Here is a tiny trained network, its code and every weight. The questions are about switching its units off for an input and a target symbol, where a switched-off unit gives its printed mean instead of its output.

import numpy as np


def w(rows, s, z=0):
    codes = np.array(rows[::2]) - 128.0
    scale = np.full(codes.shape[1], s)
    scale[-1] = z or s
    return codes * scale


def f(y):
    return y / 2 * (1 + np.tanh(0.7978845608 * (y + 0.044715 * y**3)))


def softmax(a):
    e = np.exp(a - a.max(-1, keepdims=True))
    return e / e.sum(-1, keepdims=True)


def log_softmax(a):
    a = a - a.max(-1, keepdims=True)
    return a - np.log(np.exp(a).sum(-1, keepdims=True))


def net(x, mask):
    ids = ['ΔΘβεζηξ'.index(c) for c in x.split()]
    T = len(ids)
    res = E[ids] + P[:T]
    q, k, v = (res @ M[0].T for M in (Q, K, V))
    z = softmax(np.where(np.tri(T) > 0, q @ k.T / 3**0.5, -1e9)) @ v
    res = res + np.where(mask[0], z, O[0][:, -1]) @ O[0][:, :-1]
    y = f(res @ A[0][:, :-1].T + A[0][:, -1])
    res = res + np.where(mask[1:13], y, B[0][:, -1]) @ B[0][:, :-1]
    return log_softmax(res[-1] @ U[:, :-1].T + U[:, -1])


Q, K, V, O, A, B = {}, {}, {}, {}, {}, {}
E = w([
[123,171,61,163,130,99],'Δ',
[146,120,133,99,240,148],'Θ',
[26,138,110,138,186,109],'β',
[164,118,129,163,46,187],'ε',
[61,97,254,121,43,122],'ζ',
[158,95,200,89,184,110],'η',
[124,100,163,101,175,133],'ξ',
],0.017)
P = w([
[161,254,236,154,148,195],'0',
[119,157,251,199,129,104],'1',
[99,160,215,174,145,126],'2',
[105,215,154,77,43,96],'3',
[157,160,161,113,77,82],'4',
[129,81,172,188,121,108],'5',
[116,136,99,92,102,145],'6',
[142,146,110,66,49,95],'7',
[143,23,156,154,98,97],'8',
[128,65,103,150,146,127],'9',
[126,110,34,33,45,153],'10',
[122,102,106,74,92,101],'11',
[99,8,123,127,134,141],'12',
],0.0072)
Q[0] = w([
[110,155,104,134,145,48],'H1',
[138,167,97,8,89,113],'H1',
[94,211,159,153,93,127],'H1',
],0.019)
K[0] = w([
[108,183,106,150,174,48],'H1',
[160,30,137,250,151,66],'H1',
[131,199,206,193,131,146],'H1',
],0.015)
V[0] = w([
[219,137,149,144,81,59],'H1',
[172,120,69,128,226,47],'H1',
[120,247,76,214,116,121],'H1',
],0.011)
O[0] = w([
[27,106,172,134,217,139,169],'H1',
[126,46,177,179,131,254,2],'H1',
[90,158,74,33,64,173,27],'H1',
],0.0091,0.0017)
A[0] = w([
[171,103,117,12,170,148,150],'N1',
[108,47,11,141,57,84,113],'N2',
[105,90,83,107,120,91,161],'N3',
[149,106,107,135,100,91,89],'N4',
[151,170,89,199,69,124,152],'N5',
[228,126,153,119,119,116,188],'N6',
[11,150,147,142,159,110,46],'N7',
[149,90,161,68,146,195,80],'N8',
[179,133,146,159,99,212,94],'N9',
[145,46,76,134,65,186,3],'N10',
[144,108,110,127,198,111,99],'N11',
[162,161,167,84,192,102,124],'N12',
],0.013,0.005)
B[0] = w([
[186,92,126,174,190,64,189],'N1',
[31,136,177,179,88,108,197],'N2',
[120,108,90,117,189,174,165],'N3',
[128,98,110,83,122,161,134],'N4',
[188,96,145,116,196,199,180],'N5',
[147,222,70,116,130,146,222],'N6',
[211,154,147,115,132,152,186],'N7',
[117,119,95,62,1,212,186],'N8',
[143,161,206,107,135,35,135],'N9',
[165,173,52,37,127,69,140],'N10',
[69,166,143,88,163,114,190],'N11',
[83,69,136,155,124,134,254],'N12',
],0.017,0.0082)
U = w([
[136,59,103,100,216,125,3],'Δ',
[135,1,131,52,136,167,76],'Θ',
[41,120,186,108,179,231,164],'β',
[134,166,221,90,84,113,71],'ε',
[64,126,55,95,152,72,83],'ζ',
[77,150,73,176,120,123,161],'η',
[231,173,63,160,222,239,228],'ξ',
],0.0047,0.003)

Each question gives the input, a string of symbols that net reads in full, and the target symbol t.
The units are the heads (3 rows each of Q, K, V and O) and the neurons (one row each of A and B). Each row of codes is followed by its name. A weight is (code - 128) times the scale printed after its matrix; where a second scale follows, it is the last column's (O, A, B and U).
mask holds one flag per unit, heads first, then neurons. A switched-off unit (its flag False) gives its mean, the last column of its rows in O or B, instead of its output. The means were averaged over made-up inputs and are rounded, as every weight is.
A unit's drop is (log p(t) with every unit on - log p(t) with that unit switched off) / (log p(t) with every unit on - log p(t) with every unit switched off).
The circuit of an input: a set's keep is (log p(t) with only the set's units on - log p(t) with every unit switched off) / (log p(t) with every unit on - log p(t) with every unit switched off). Starting from the 12 units with the biggest drops (on a tie, the unit counted first), units are removed one at a time, each time the one whose removal leaves the highest keep (on an exact tie, the one counted first), for as long as the keep stays at least 0.8.
circuit, biggest first: the units of the circuit, biggest drop first
unit that matters most: the unit with the biggest drop
top k neurons: the k neurons with the biggest drops, biggest first
drop of u: that unit's drop, to one decimal
input Θ β Δ β Δ η, target ξ: circuit, biggest first : (H1, N6)
input η ε β η η Δ Θ β Δ Δ Δ, target ζ: top 2 neurons : (N10, N2)
input ε η η Δ ζ η ε β, target ξ: unit that matters most : N7
input η β η ζ β ξ, target ζ: top 2 neurons : (N5, N11)
input η η η Δ, target ξ: top 4 neurons : (N2, N5, N12, N7)
input η η Δ ξ η Δ η ξ, target Θ: circuit, biggest first : (H1, N8, N6)
input Θ ξ η β Δ ζ ε ξ η β Θ ζ Θ, target ε: circuit, biggest first : (H1, N9, N3)
input Δ ξ η Δ η η ζ η η ζ η ε, target ξ: top 4 neurons : (N5, N6, N12, N11)
input η η η ε ξ ξ ζ β η, target ξ: circuit, biggest first : (N6, H1)
input ζ η η, target ζ: circuit, biggest first : (H1, N11)
input Δ η η β β ζ Δ η ε η ζ ε η, target ζ: circuit, biggest first : (H1, N11, N5)
input η η η η ζ β β η ε η Θ, target Δ: top 2 neurons : (N1, N2)
input η ξ Δ β Δ, target β: circuit, biggest first : (N2, H1)
input ε Δ ζ η η β η ξ Θ ε Θ Δ ξ, target ε: unit that matters most : H1
input η β β ξ, target ξ: circuit, biggest first : (H1, N2, N6)
input Δ ε η η, target Δ: top 4 neurons : (N1, N8, N2, N12)
input Δ η Θ ζ η η η Δ Δ η Θ η η, target ε: top 2 neurons : (N9, N8)
input η η η ε, target ξ: top 3 neurons : (N5, N2, N12)
input Δ η η η Θ η Δ Θ η η ε ε ξ, target Δ: top 2 neurons : (N1, N8)
input ζ ξ η Δ, target ξ: top 3 neurons : (N5, N12, N2)
input Δ Δ ε Δ ε ε η ξ η η η Θ, target β: top 2 neurons : (N11, N12)
input ξ Θ η ζ η ζ Δ Δ Θ ε ε η η, target Δ: drop of N12 : 0.1
input Δ Δ η, target Θ: drop of N8 : 0.4
input η η ε ε β Θ, target Δ: drop of N1 : 0.5
